Here is a tiny trained network, its code and every weight. The questions are about switching its units off for an input and a class, where a switched-off unit gives its printed mean instead of its output.

import numpy as np


def w(rows, s, z=0):
    codes = np.array(rows[::2]) - 128.0
    scale = np.full(codes.shape[1], s)
    scale[-1] = z or s
    return codes * scale


def f(y):
    return y / 2 * (1 + np.tanh(0.7978845608 * (y + 0.044715 * y**3)))


def log_softmax(a):
    a = a - a.max(-1, keepdims=True)
    return a - np.log(np.exp(a).sum(-1, keepdims=True))


def net(x, mask):
    res = np.array(x, float).reshape(1, 8) / 4 @ E
    y = f(res @ A[0][:, :-1].T + A[0][:, -1])
    res = res + np.where(mask, y, B[0][:, -1]) @ B[0][:, :-1]
    return log_softmax(res[-1] @ U[:, :-1].T + U[:, -1])


A, B = {}, {}
E = w([
[66,153,8,214,233,119,57],'x0',
[80,175,184,15,242,53,178],'x1',
[133,126,132,128,130,129,133],'x2',
[171,9,254,163,187,113,15],'x3',
[128,122,128,131,131,133,131],'x4',
[198,123,68,2,174,237,38],'x5',
[125,123,128,129,129,128,133],'x6',
[53,247,236,169,164,231,84],'x7',
],0.0051)
A[0] = w([
[168,154,184,48,60,130,164,147],'N0',
[143,62,118,188,98,183,102,98],'N1',
[103,144,159,157,151,55,173,65],'N2',
[109,147,148,201,108,58,159,103],'N3',
[107,116,70,165,58,197,139,58],'N4',
[186,81,128,169,190,115,125,253],'N5',
[112,179,152,91,181,92,144,71],'N6',
[108,106,192,180,82,97,238,130],'N7',
[75,148,168,164,53,73,127,109],'N8',
[138,147,167,64,2,111,126,85],'N9',
[93,157,160,86,225,83,157,81],'N10',
[48,178,64,41,55,147,159,130],'N11',
[124,134,107,185,40,186,87,51],'N12',
[58,128,70,108,118,157,183,169],'N13',
[84,164,48,161,183,88,41,129],'N14',
[98,161,167,48,222,84,150,63],'N15',
[45,178,168,134,117,226,123,176],'N16',
[114,187,41,133,44,150,207,137],'N17',
[195,42,56,81,46,50,164,166],'N18',
[66,198,56,86,109,117,156,106],'N19',
[108,137,33,178,193,89,110,123],'N20',
[74,112,154,201,85,82,148,81],'N21',
[118,211,212,156,102,209,122,124],'N22',
[147,125,123,184,76,178,113,64],'N23',
[119,192,157,62,197,79,131,52],'N24',
[204,122,161,69,96,198,145,157],'N25',
[180,126,119,207,83,172,105,71],'N26',
[132,130,113,184,56,171,97,53],'N27',
[121,52,74,111,110,88,156,111],'N28',
[200,153,101,27,144,191,85,101],'N29',
],0.0071,0.0055)
B[0] = w([
[139,151,164,226,105,193,179,202],'N0',
[62,65,155,44,147,84,197,155],'N1',
[89,99,34,33,150,230,148,145],'N2',
[88,119,64,108,166,221,60,161],'N3',
[119,14,140,97,145,117,196,146],'N4',
[76,141,207,147,93,95,61,224],'N5',
[178,69,67,107,162,98,191,142],'N6',
[137,149,97,165,140,223,62,187],'N7',
[111,136,57,170,147,180,83,154],'N8',
[176,139,170,203,120,142,255,168],'N9',
[163,46,106,79,76,106,213,166],'N10',
[82,64,212,131,162,109,54,184],'N11',
[162,63,69,59,127,84,250,146],'N12',
[129,136,197,133,143,118,88,170],'N13',
[190,156,194,234,46,201,225,189],'N14',
[139,36,85,122,82,131,218,172],'N15',
[166,201,117,99,197,16,82,196],'N16',
[68,64,233,116,166,88,76,198],'N17',
[151,232,89,166,233,51,110,254],'N18',
[84,62,187,135,128,127,107,166],'N19',
[217,202,178,224,107,175,188,183],'N20',
[63,127,65,63,158,221,84,155],'N21',
[188,219,91,111,236,6,101,182],'N22',
[188,65,95,74,162,90,246,135],'N23',
[149,58,67,57,122,132,223,153],'N24',
[82,180,122,171,95,180,130,198],'N25',
[112,58,131,34,115,91,244,145],'N26',
[167,75,46,35,139,101,249,138],'N27',
[170,187,92,122,204,92,93,168],'N28',
[33,146,35,156,157,222,64,191],'N29',
],0.0062,0.0071)
U = w([
[187,229,56,94,192,18,122,97],'0',
[169,18,49,35,119,112,255,50],'1',
[136,152,140,127,136,127,120,250],'2',
[180,193,173,197,76,198,197,76],'3',
[71,137,9,86,151,252,64,3],'4',
[124,152,146,118,142,95,119,155],'5',
[103,40,239,100,146,91,56,30],'6',
[145,167,107,102,95,93,119,214],'7',
],0.0086,0.0061)

Each question gives the input, the list of numbers given to net, and the class t.
The units are the neurons (one row each of A and B). Each row of codes is followed by its name. A weight is (code - 128) times the scale printed after its matrix; where a second scale follows, it is the last column's (A, B and U).
mask holds one flag per neuron, in row order. A switched-off neuron (its flag False) gives its mean, the last column of its row in B, instead of its output. The means were averaged over made-up inputs and are rounded, as every weight is.
A unit's drop is (log p(t) with every unit on - log p(t) with that unit switched off) / (log p(t) with every unit on - log p(t) with every unit switched off).
The circuit of an input: a set's keep is (log p(t) with only the set's units on - log p(t) with every unit switched off) / (log p(t) with every unit on - log p(t) with every unit switched off). Starting from the 12 units with the biggest drops (on a tie, the unit counted first), units are removed one at a time, each time the one whose removal leaves the highest keep (on an exact tie, the one counted first), for as long as the keep stays at least 0.8.
units of the circuit, in order: the units of the circuit, biggest drop first
most important unit: the unit with the biggest drop
k most important neurons: the k neurons with the biggest drops, biggest first
input [-5,0,-6,-5,-1,0,7,7], class 0: units of the circuit, in order : [N22]
input [0,-7,-4,8,-1,2,-5,8], class 0: 2 most important neurons : [N22; N16]
input [1,4,-1,1,-4,2,-6,7], class 0: units of the circuit, in order : [N22; N16]
input [8,5,-5,-5,7,2,5,-4], class 3: units of the circuit, in order : [N14; N20]
input [1,8,0,6,-5,-8,3,3], class 1: 2 most important neurons : [N10; N15]
input [3,-2,5,-8,5,3,-1,-3], class 6: 2 most important neurons : [N17; N11]
input [4,-6,1,-8,1,7,-2,-5], class 6: units of the circuit, in order : [N17; N11]
input [-8,6,-6,4,-1,-6,-2,-3], class 3: units of the circuit, in order : [N0; N9]
input [-6,-6,4,-1,5,-5,4,4], class 1: units of the circuit, in order : [N12; N27; N23]
input [7,3,1,5,-7,6,-3,1], class 3: units of the circuit, in order : [N14; N20]
input [8,1,2,-2,-2,-2,0,7], class 3: 2 most important neurons : [N14; N20]
input [-7,6,-1,-6,1,4,5,-6], class 3: 2 most important neurons : [N0; N9]
input [-8,3,-3,8,7,7,7,-3], class 3: units of the circuit, in order : [N0; N25]
input [-2,8,-8,8,-5,7,-6,-4], class 1: 2 most important neurons : [N15; N24]
input [-7,6,-7,-1,-1,3,4,2], class 3: 2 most important neurons : [N0; N25]
input [-4,4,5,0,-8,8,-3,-5], class 4: most important unit : N29
input [8,7,0,-7,0,-8,-1,6], class 3: 2 most important neurons : [N14; N20]
input [-1,-2,0,-3,5,-3,2,-6], class 0: 3 most important neurons : [N18; N28; N14]
input [-7,6,1,-1,2,-5,2,-2], class 3: 3 most important neurons : [N0; N7; N9]
input [-8,8,-6,-6,-3,3,0,-2], class 1: units of the circuit, in order : [N15]
